Below is a small trained network, with its code and all its weights. Each question gives an input and a class and asks what happens when units are switched off, that is, made to give their printed mean instead of their output.

import numpy as np


def w(rows, s, z=0):
    codes = np.array(rows[::2]) - 128.0
    scale = np.full(codes.shape[1], s)
    scale[-1] = z or s
    return codes * scale


def norm(h):
    return h / np.sqrt((h * h).mean(-1, keepdims=True) + 1e-5)


def f(y):
    return y / 2 * (1 + np.tanh(0.7978845608 * (y + 0.044715 * y**3)))


def log_softmax(a):
    a = a - a.max(-1, keepdims=True)
    return a - np.log(np.exp(a).sum(-1, keepdims=True))


def net(x, mask):
    res = np.array(x, float).reshape(1, 6) / 4 @ E
    u = 0
    for l in range(3):
        y = f(norm(res) @ A[l][:, :-1].T + A[l][:, -1])
        res = res + np.where(mask[u : u + 6], y, B[l][:, -1]) @ B[l][:, :-1]
        u += 6
    return log_softmax(norm(res)[-1] @ U[:, :-1].T + U[:, -1])


A, B = {}, {}
E = w([
[96,79,176,72,2,202],'x0',
[97,141,137,205,101,170],'x1',
[159,197,94,187,142,85],'x2',
[104,158,112,139,50,204],'x3',
[185,187,43,106,149,138],'x4',
[212,87,150,82,96,73],'x5',
],0.0066)
A[0] = w([
[125,115,227,58,255,158,180],'L0N1',
[85,108,147,222,134,157,249],'L0N2',
[69,110,180,168,50,197,105],'L0N3',
[159,38,153,132,57,170,61],'L0N4',
[179,223,87,138,184,65,228],'L0N5',
[126,166,119,150,56,162,60],'L0N6',
],0.0083,0.0018)
B[0] = w([
[99,18,117,147,228,178,201],'L0N1',
[155,135,159,23,141,94,195],'L0N2',
[132,251,206,226,56,128,214],'L0N3',
[171,165,171,193,132,216,183],'L0N4',
[113,180,5,228,253,155,255],'L0N5',
[39,41,208,109,33,212,159],'L0N6',
],0.0062,0.0063)
A[1] = w([
[37,160,65,157,111,104,158],'L1N1',
[69,54,121,67,115,147,255],'L1N2',
[254,137,106,67,132,100,2],'L1N3',
[76,138,166,150,156,132,126],'L1N4',
[57,183,168,168,118,114,156],'L1N5',
[124,182,177,154,4,183,184],'L1N6',
],0.009,0.00093)
B[1] = w([
[124,52,134,109,126,113,166],'L1N1',
[148,118,199,105,99,132,148],'L1N2',
[86,79,120,145,112,54,144],'L1N3',
[172,7,79,83,31,103,155],'L1N4',
[213,161,114,108,117,79,175],'L1N5',
[135,254,130,99,58,53,254],'L1N6',
],0.0088,0.0079)
A[2] = w([
[24,149,24,180,164,203,132],'L2N1',
[161,147,47,125,254,60,112],'L2N2',
[115,94,170,104,114,28,253],'L2N3',
[65,187,175,122,102,82,179],'L2N4',
[158,140,108,228,103,91,224],'L2N5',
[163,136,61,129,163,74,176],'L2N6',
],0.0095,0.002)
B[2] = w([
[130,107,117,162,133,77,194],'L2N1',
[125,198,55,162,53,54,247],'L2N2',
[105,154,170,133,177,211,166],'L2N3',
[120,171,116,75,27,104,172],'L2N4',
[116,108,145,81,128,130,177],'L2N5',
[85,63,1,169,150,141,187],'L2N6',
],0.0099,0.011)
U = w([
[99,121,9,185,181,99,174],'0',
[125,212,164,85,20,181,209],'1',
[137,48,196,100,231,228,6],'2',
],0.013,0.0018)

Each question gives the input, the list of numbers given to net, and the class t.
The units are the neurons (one row each of A and B). Each row of codes is followed by its name. A weight is (code - 128) times the scale printed after its matrix; where a second scale follows, it is the last column's (A, B and U).
mask holds one flag per neuron, layer by layer. A switched-off neuron (its flag False) gives its mean, the last column of its row in B, instead of its output. The means were averaged over made-up inputs and are rounded, as every weight is.
A unit's drop is (log p(t) with every unit on - log p(t) with that unit switched off) / (log p(t) with every unit on - log p(t) with every unit switched off).
unit that matters most: the unit with the biggest drop
k most important neurons: the k neurons with the biggest drops, biggest first
top k neurons in layer l: the k neurons of layer l with the biggest drops, biggest first
drop of u: that unit's drop, to one decimal
input [0,-5,-4,3,-1,7], class 2: unit that matters most	L0N3
input [0,-7,-7,-7,2,7], class 2: 3 most important neurons	[L0N5; L1N2; L2N3]
input [1,-6,-2,7,8,3], class 0: 3 most important neurons	[L0N3; L1N6; L1N3]
input [-2,0,3,1,-6,-5], class 1: 2 most important neurons	[L0N5; L0N3]
input [1,-4,5,0,-8,4], class 2: top 2 neurons in layer 2	[L2N2; L2N3]
input [0,-2,0,-6,-3,8], class 2: 3 most important neurons	[L0N5; L1N6; L2N3]
input [-2,-6,-6,2,-7,-6], class 2: 2 most important neurons	[L0N1; L1N6]
input [-2,-7,-1,5,-8,3], class 2: 2 most important neurons	[L0N1; L2N2]
input [1,-7,-4,-7,0,7], class 2: 3 most important neurons	[L0N5; L1N2; L2N3]
input [5,-1,-8,-5,4,1], class 2: drop of L1N3	0.0
input [-5,7,-1,5,0,-8], class 1: drop of L0N5	0.4
input [-2,-1,-5,-1,-2,-5], class 2: drop of L0N5	0.2
